Below is a small trained network, with its code and all its weights. Each question gives an input and a class and asks what happens when units are switched off, that is, made to give their printed mean instead of their output.

import numpy as np


def w(rows, s, z=0):
    codes = np.array(rows[::2]) - 128.0
    scale = np.full(codes.shape[1], s)
    scale[-1] = z or s
    return codes * scale


def f(y):
    return np.maximum(y, 0)


def log_softmax(a):
    a = a - a.max(-1, keepdims=True)
    return a - np.log(np.exp(a).sum(-1, keepdims=True))


def net(x, mask):
    res = np.array(x, float).reshape(1, 5) / 4 @ E
    y = f(res @ A[0][:, :-1].T + A[0][:, -1])
    res = res + np.where(mask, y, B[0][:, -1]) @ B[0][:, :-1]
    return log_softmax(res[-1] @ U[:, :-1].T + U[:, -1])


A, B = {}, {}
E = w([
[214,183,174,143,233,139,208,118],'x0',
[87,75,84,169,209,104,131,62],'x1',
[88,169,70,182,111,55,126,177],'x2',
[169,165,49,155,139,215,167,113],'x3',
[136,78,197,252,46,134,175,131],'x4',
],0.011)
A[0] = w([
[128,108,94,90,184,180,92,91,117],'neuron 0',
[159,186,149,118,93,132,134,224,210],'neuron 1',
[157,135,138,194,114,99,142,114,112],'neuron 2',
[96,74,144,155,193,120,119,55,138],'neuron 3',
[121,183,96,150,170,40,139,195,115],'neuron 4',
[175,130,253,123,177,83,113,96,154],'neuron 5',
[154,110,114,102,180,169,123,92,160],'neuron 6',
[200,155,98,148,133,159,168,79,138],'neuron 7',
[140,128,205,118,156,104,140,114,145],'neuron 8',
[111,172,78,138,155,132,157,161,122],'neuron 9',
[101,116,54,108,119,123,101,140,175],'neuron 10',
[113,143,135,210,107,139,170,131,245],'neuron 11',
[122,196,97,95,125,79,100,137,180],'neuron 12',
[109,86,119,151,203,88,134,82,170],'neuron 13',
[126,119,187,175,120,87,182,140,193],'neuron 14',
[122,117,84,138,118,155,121,141,100],'neuron 15',
[156,175,145,135,146,155,141,113,9],'neuron 16',
[165,165,100,170,178,217,156,165,183],'neuron 17',
[97,128,128,140,120,134,97,143,187],'neuron 18',
[189,132,198,108,142,140,105,101,253],'neuron 19',
],0.012,0.0031)
B[0] = w([
[56,154,119,118,123,124,184,160,226],'neuron 0',
[190,217,219,196,93,145,98,133,228],'neuron 1',
[80,137,77,175,177,66,205,98,196],'neuron 2',
[139,159,89,199,155,178,172,78,227],'neuron 3',
[104,152,203,160,153,129,72,111,225],'neuron 4',
[233,169,153,116,163,233,57,113,251],'neuron 5',
[118,122,98,125,110,173,167,122,220],'neuron 6',
[117,110,3,139,103,109,161,127,219],'neuron 7',
[212,147,157,64,177,252,69,102,202],'neuron 8',
[184,123,213,72,200,155,119,145,195],'neuron 9',
[118,118,118,156,111,52,82,96,222],'neuron 10',
[83,146,153,227,85,75,203,95,238],'neuron 11',
[112,182,173,161,156,79,87,83,222],'neuron 12',
[27,179,124,232,140,147,159,124,230],'neuron 13',
[48,144,85,161,126,189,164,147,228],'neuron 14',
[181,123,159,113,122,172,98,83,169],'neuron 15',
[146,119,75,84,160,156,134,109,174],'neuron 16',
[99,42,1,75,157,108,208,217,242],'neuron 17',
[90,89,96,178,138,78,137,132,184],'neuron 18',
[110,173,108,86,136,209,91,99,228],'neuron 19',
],0.0082,0.011)
U = w([
[52,152,117,174,125,137,244,154,217],'0',
[249,187,231,109,153,192,65,111,183],'1',
[153,148,164,124,32,101,127,254,63],'2',
[94,90,70,57,112,93,124,131,115],'3',
[132,175,147,217,123,123,82,1,154],'4',
[236,158,87,119,179,209,129,72,57],'5',
[134,105,135,105,197,113,86,152,177],'6',
[210,69,158,126,193,124,118,106,2],'7',
],0.0086,0.0028)

Each question gives the input, the list of numbers given to net, and the class t.
The units are the neurons (one row each of A and B). Each row of codes is followed by its name. A weight is (code - 128) times the scale printed after its matrix; where a second scale follows, it is the last column's (A, B and U).
mask holds one flag per neuron, in row order. A switched-off neuron (its flag False) gives its mean, the last column of its row in B, instead of its output. The means were averaged over made-up inputs and are rounded, as every weight is.
A unit's drop is (log p(t) with every unit on - log p(t) with that unit switched off) / (log p(t) with every unit on - log p(t) with every unit switched off).
The circuit of an input: a set's keep is (log p(t) with only the set's units on - log p(t) with every unit switched off) / (log p(t) with every unit on - log p(t) with every unit switched off). Starting from the 12 units with the biggest drops (on a tie, the unit counted first), units are removed one at a time, each time the one whose removal leaves the highest keep (on an exact tie, the one counted first), for as long as the keep stays at least 0.8.
units of the circuit, in order: the units of the circuit, biggest drop first
unit that matters most: the unit with the biggest drop
k most important neurons: the k neurons with the biggest drops, biggest first
drop when u is switched off: that unit's drop, to one decimal
input [3,0,-7,1,7], class 5: unit that matters most => neuron 5
input [-3,-2,-4,-8,8], class 1: 3 most important neurons => neuron 5; neuron 8; neuron 13
input [7,3,-3,-7,8], class 5: 3 most important neurons => neuron 5; neuron 8; neuron 14
input [-7,4,-6,6,-3], class 0: 2 most important neurons => neuron 0; neuron 5
input [-6,-5,4,-3,4], class 2: units of the circuit, in order => neuron 3; neuron 13
input [-5,6,-8,-7,0], class 5: 2 most important neurons => neuron 11; neuron 5
input [4,7,-4,-7,-4], class 5: units of the circuit, in order => neuron 3; neuron 5
input [5,-1,-2,-4,6], class 5: units of the circuit, in order => neuron 14; neuron 5
input [-2,-5,6,-8,-2], class 4: 3 most important neurons => neuron 12; neuron 5; neuron 9
input [-3,-6,2,-1,-5], class 1: 3 most important neurons => neuron 11; neuron 13; neuron 1
input [0,-7,8,-6,-3], class 4: 2 most important neurons => neuron 5; neuron 12
input [4,-2,-2,5,2], class 0: 2 most important neurons => neuron 17; neuron 5
input [-2,1,2,4,-7], class 6: 2 most important neurons => neuron 9; neuron 11
input [-5,-1,7,-7,2], class 4: units of the circuit, in order => neuron 17
input [0,1,4,1,-7], class 4: 2 most important neurons => neuron 12; neuron 17
input [-2,7,-6,-5,2], class 5: 2 most important neurons => neuron 11; neuron 5
input [-4,1,5,2,-1], class 4: drop when neuron 17 is switched off => 0.2
input [2,3,1,0,-5], class 0: drop when neuron 0 is switched off => 0.3
input [-4,3,5,7,-1], class 3: drop when neuron 17 is switched off => 0.2
input [2,2,-5,-7,2], class 1: units of the circuit, in order => neuron 5
